array([[133, 130, 129, 128, 129, 127, 128, 131, 126, 129],
       [148, 127, 129, 128, 129, 124, 135, 130, 128, 132],
       [153, 127, 129, 129, 129, 123, 136, 130, 128, 133],
       [129, 127, 127, 130, 126, 127, 125, 127, 129, 128],
       [137, 128, 129, 128, 128, 127, 131, 129, 128, 130],
       [134, 128, 129, 128, 128, 127, 129, 128, 128, 129],
       [130, 128, 127, 128, 128, 128, 128, 128, 128, 128],
       [135, 128, 129, 128, 128, 127, 130, 129, 128, 129],
       [130, 127, 124, 133, 122, 125, 118, 126, 131, 128]]) gives 126

array([[145, 131, 129, 125, 122, 119, 114, 112, 105, 106, 104,  99],
       [157, 130, 126, 126, 121, 120, 117, 115, 115, 112, 113, 112],
       [136, 129, 132, 123, 127, 122, 123, 125, 128, 125, 124, 124],
       [112, 125, 125, 130, 140, 138, 138, 138, 141, 147, 138, 142],
       [131, 127, 137, 134, 139, 131, 136, 132, 135, 131, 131, 129],
       [137, 132, 133, 131, 128, 123, 125, 123, 114, 112, 118, 111],
       [135, 123, 122, 126, 115, 113, 116, 111, 115, 112, 115, 110],
       [134, 132, 131, 123, 119, 120, 112, 117, 113, 118, 119, 113]]) gives 118

array([[108, 146, 114, 112, 106, 135, 132, 132, 129, 145, 121, 127, 107,
        134, 142],
       [111, 137, 117, 147, 130, 132, 149, 120, 122, 112, 113, 126, 145,
        130, 114],
       [139, 130, 109, 125, 146, 133, 106, 143, 152, 134, 108, 148, 120,
        150, 135],
       [109, 124, 128, 150, 127, 145, 130, 124, 152, 126, 144, 139, 107,
        152, 126],
       [134, 121, 140, 123, 134, 127, 120, 145, 133, 143, 115, 145, 149,
        142, 121],
       [115, 144, 108, 150, 104, 134, 148, 111, 114, 112, 139, 145, 126,
        128, 135],
       [132, 132, 120, 137, 120, 130, 106, 140, 128, 142, 139, 113, 135,
        125, 104],
       [139, 146, 111, 114, 138, 121, 130, 105, 130, 123, 145, 108, 132,
        107, 127]]) gives 132

array([[129, 125, 126, 132, 121, 130, 121, 111, 119, 123, 129, 124, 123,
        120, 137],
       [125, 138, 148, 129, 138, 134, 117, 120, 141, 103, 133, 131, 133,
        123, 130],
       [124, 122, 126, 125, 135, 119, 120, 124, 132, 128, 130, 126, 124,
        113, 134],
       [132, 122, 135, 129, 116, 124, 127, 154, 127, 132, 124, 127, 126,
        119, 131],
       [122, 143, 129, 129, 128, 127, 129, 107, 127, 118, 129, 127, 128,
        121, 129],
       [125, 135, 132, 127, 118, 133, 121, 112, 133, 126, 126, 132, 123,
        118, 139],
       [136, 118, 144, 130, 126, 120, 123, 140, 125, 113, 130, 134, 128,
        137, 123],
       [133, 137, 138, 129, 113, 135, 155, 134, 138, 133, 129, 129, 133,
        128, 133],
       [129, 126, 131, 129, 130, 130, 120, 123, 128, 126, 123, 129, 131,
        140, 123]]) gives 131

array([[130, 127, 127, 128, 128, 122, 114, 114, 132],
       [121, 127, 129, 129, 123, 134, 132, 129, 130],
       [127, 130, 124, 128, 128, 137, 136, 131, 130],
       [128, 134, 127, 127, 124, 123, 148, 151, 127],
       [131, 124, 130, 128, 132, 127, 120, 120, 124],
       [127, 134, 127, 127, 124, 123, 148, 152, 127],
       [128, 122, 129, 128, 129, 129, 141, 111, 123],
       [130, 132, 125, 127, 128, 130, 146, 148, 125]]) gives 146

array([[123, 136, 136, 120, 130, 132, 151, 117, 142, 120, 124, 116],
       [126, 127, 136, 129, 126, 132, 146, 118, 123, 135, 116, 132],
       [126, 127, 137, 129, 126, 133, 146, 117, 123, 136, 116, 132],
       [126, 125, 139, 133, 124, 134, 147, 115, 117, 142, 110, 140],
       [124, 135, 136, 123, 130, 132, 150, 117, 139, 123, 121, 122],
       [126, 124, 141, 136, 124, 135, 151, 114, 115, 144, 106, 146],
       [125, 129, 136, 128, 127, 132, 147, 118, 127, 132, 117, 130]]) gives 132

array([[139, 149, 137, 131, 117, 127, 134],
       [127, 126, 125, 136, 127, 134, 131],
       [122, 108, 133, 132, 127, 124, 124],
       [131, 126, 128, 121, 128, 136, 141],
       [139, 143, 125, 132, 125, 132, 145],
       [129, 137, 121, 131, 118, 115, 127]]) gives 118
---
[[124 132 149 125 117 118]
 [104 156 129 104 135 137]
 [142 113 131 139 135 112]] 137

[[130 124 106 132 106 110]
 [140 119 118 110 150 116]] 110

[[128 124 103 113 133]
 [151  99 108 135 108]] 133

[[137 100 127 115 130 130 125]
 [133 110 108 115 136 123 139]] 125

[[138 120 130 130 128 130 139]
 [106 136 126 129 135 127 110]
 [145 121 136 150 136 131 156]] 110

[[119 140 123 130 136]
 [134 106 142 114 139]
 [119 141 121 128 133]] 139

[[121 128 102 134]
 [129 132 130 127]
 [129 134 116 130]] 127

[[138 124 126 141]
 [104 134 126 121]
 [103 134 126 121]] 121

[[146 113 100 133 128 117 136]
 [147 138 156 121 123 134 124]] 136
---
[123 134 112 120 151] ⇒ 123
[154 107 126 156 116] ⇒ 126
[116 101 119 132 112] ⇒ 116
[111 153 105 155 132] ⇒ 132
[157 117 115 107 133] ⇒ 117
[149 129 121 152 128] ⇒ 129
---
[[110 121 125 135 136 138 115]
 [121 136 127 104 133 123 126]
 [111 120 127 135 136 138 115]] value 120

[[123 115 110 107 128 117 106]
 [137 142 146 149 127 137 148]
 [135 140 146 147 129 133 149]] value 140

[[128 134 107 120 146 145 112]
 [124 111 149 141 139 102 145]
 [131 131 113 121 137 134 116]] value 131

[[112 133 124 112]
 [119 133 146 118]
 [123 139 106 123]] value 139

[[109 128 118 139 134 135]
 [120 141 121 148 141 129]
 [115 150 121 143 133 119]] value 150

[[135 126 117 132 134 145 137]
 [144 119 141 147 116 149 142]
 [126 124 128 128 142 147 130]] value 124
---
[[150 124 116 145 102]
 [105 150 148 136 112]
 [139 104 150 115 135]] gives 102, 139

[106 146 103 134 139 113 149] gives 149, 106

[[102 116 127 131 126 113]
 [153 132 139 127 112 133]
 [111 115 113 138 145 129]] gives 113, 111

[115 149 114 128 123 115] gives 115, 115

[101 113 134 140 103] gives 103, 101

[[143 117 115 124]
 [117 121 126 102]] gives 124, 117
---
[[131 145 127 135 106 106 125]
 [145 128 114 136 129 149 115]]: 127

[149 137 113 128 105]: 113

[[128 116 115 138]
 [138 125 123 115]
 [151 111 109 121]]: 115

[114 124 124 127 114 151 134]: 124

[120 113 135 105 138 129 141]: 135

[139 103 143 130 117]: 143

[138 157 104 132 127]: 104

[[108 128 119 112 138 136 138]
 [127 134 124 137 106 142 132]
 [127 135 124 137 107 142 132]]: 119

[106 128 151 148]: 151

[[130 117 131 129]
 [117 128 115 118]
 [102 136 117 138]]: 131
---
array([[127, 123, 114, 137, 124, 127, 137],
       [126, 128, 104, 119, 123, 128, 155],
       [132, 142, 138, 136, 134, 127, 136]]) 127

array([[140, 156, 118, 118],
       [150, 146, 123,  99],
       [154, 135, 121, 144]]) 118

array([[131, 144, 135, 102, 109, 136, 109],
       [126, 117, 142, 131, 123, 125, 123],
       [116, 105, 122, 149, 142, 135, 140]]) 136

array([[142, 100, 118, 114, 122, 139],
       [128, 148, 135, 137, 112, 127],
       [122, 119, 126, 127, 146, 124]]) 122

array([[117, 104, 111, 116],
       [108, 109, 131, 116],
       [130, 130, 128, 110]]) 111

array([[119, 141, 115, 126],
       [127, 110, 136, 138],
       [140, 135, 152, 119]]) 115

array([[126, 121, 135, 107, 121, 139, 133],
       [141, 114, 136, 118, 130, 124, 143],
       [121, 120, 133, 115, 114, 117, 109]]) 139

array([[152, 150, 135, 137, 140],
       [134, 125,  98, 124, 116],
       [136, 142, 156, 125, 124]]) 137
---
[134 120 130 152 108 134]: 108
[110 149 120 134 119 134 129]: 134
[120 149 104 141 131 127]: 131
[139 110 138 116 154]: 116
[157 128 142 146]: 142
[127 109 118 101 113]: 101
[126 134 104 148]: 104
[150 120 141 130]: 141
[147 157 120 129]: 120
---
[141 117 150 115 131] yields 117
[119 127 116 103 125] yields 127
[129 125 134 154 108] yields 125
[133 122 112 155 151] yields 122
[150 118 129 146 113] yields 118
[128 131 132 103 146] yields 131
---
[131 108 124 101 135] Out: 131

[107 131 133 127] Out: 131

[[124 147 121  99]
 [104 133 114 136]
 [123 148 101 133]] Out: 147

[[136 132 119 134 105 130 104]
 [133 101 142 157 112 103 122]] Out: 142

[126 116 123 107] Out: 123

[101 147 157 146 137 145] Out: 147

[124 128 108 104 141 109 118] Out: 128

[115 126 136 106 152 135] Out: 136
---
[[127 113 138 115 129 108 130]
 [120 146 113 134 115 133 125]
 [134 103 142 100 140 100 134]] -> 134

[[133 135 124 108 143 117 140]
 [121 125 105 139 143 132 117]
 [128 127 127 137 147 154 114]] -> 128

[[145 121 143 118 125 119 108]
 [130 129 119 143 105 109 144]
 [134 124 132 139 149 146 146]] -> 134

[[124 151 129 128]
 [134 106 135 126]
 [123 126 133 118]] -> 123

[[134 120 128 121 136 116]
 [134 123 127 117 138 116]
 [126 141 127 130  99 112]] -> 126

[[124 121 129 134 124]
 [112 117 125 123 119]
 [158 145 114 146 145]] -> 158

[[132 125 141 109 158 148]
 [133 130 136 113 148 144]
 [131 126 138 115 149 141]] -> 131

[[110 130 140 109 114]
 [123 139 127 104 145]
 [136 143 117 128 144]] -> 136

[[111 125 120 144 124 149]
 [132 134 132 127 145 114]
 [138 136 152 146 110 113]] -> 138

[[140 126 130 126 119 136]
 [134 100 107 118 141 140]
 [153 131 122 118 137 130]] -> 153
---
[153 140 142 112 146] yields 142, 153

[125 115 153 142 128] yields 153, 153

[145 153 131 128 129] yields 131, 153

[[123 146 116 112 140 123 118]
 [116 133 124 137 128 140 113]
 [126 127 127 129 134 106 114]] yields 137, 146

[121 107 116 130 134 140 158] yields 130, 158

[121 114 143  99 122] yields 143, 143

[106 139 144 133 141 140 138] yields 133, 144
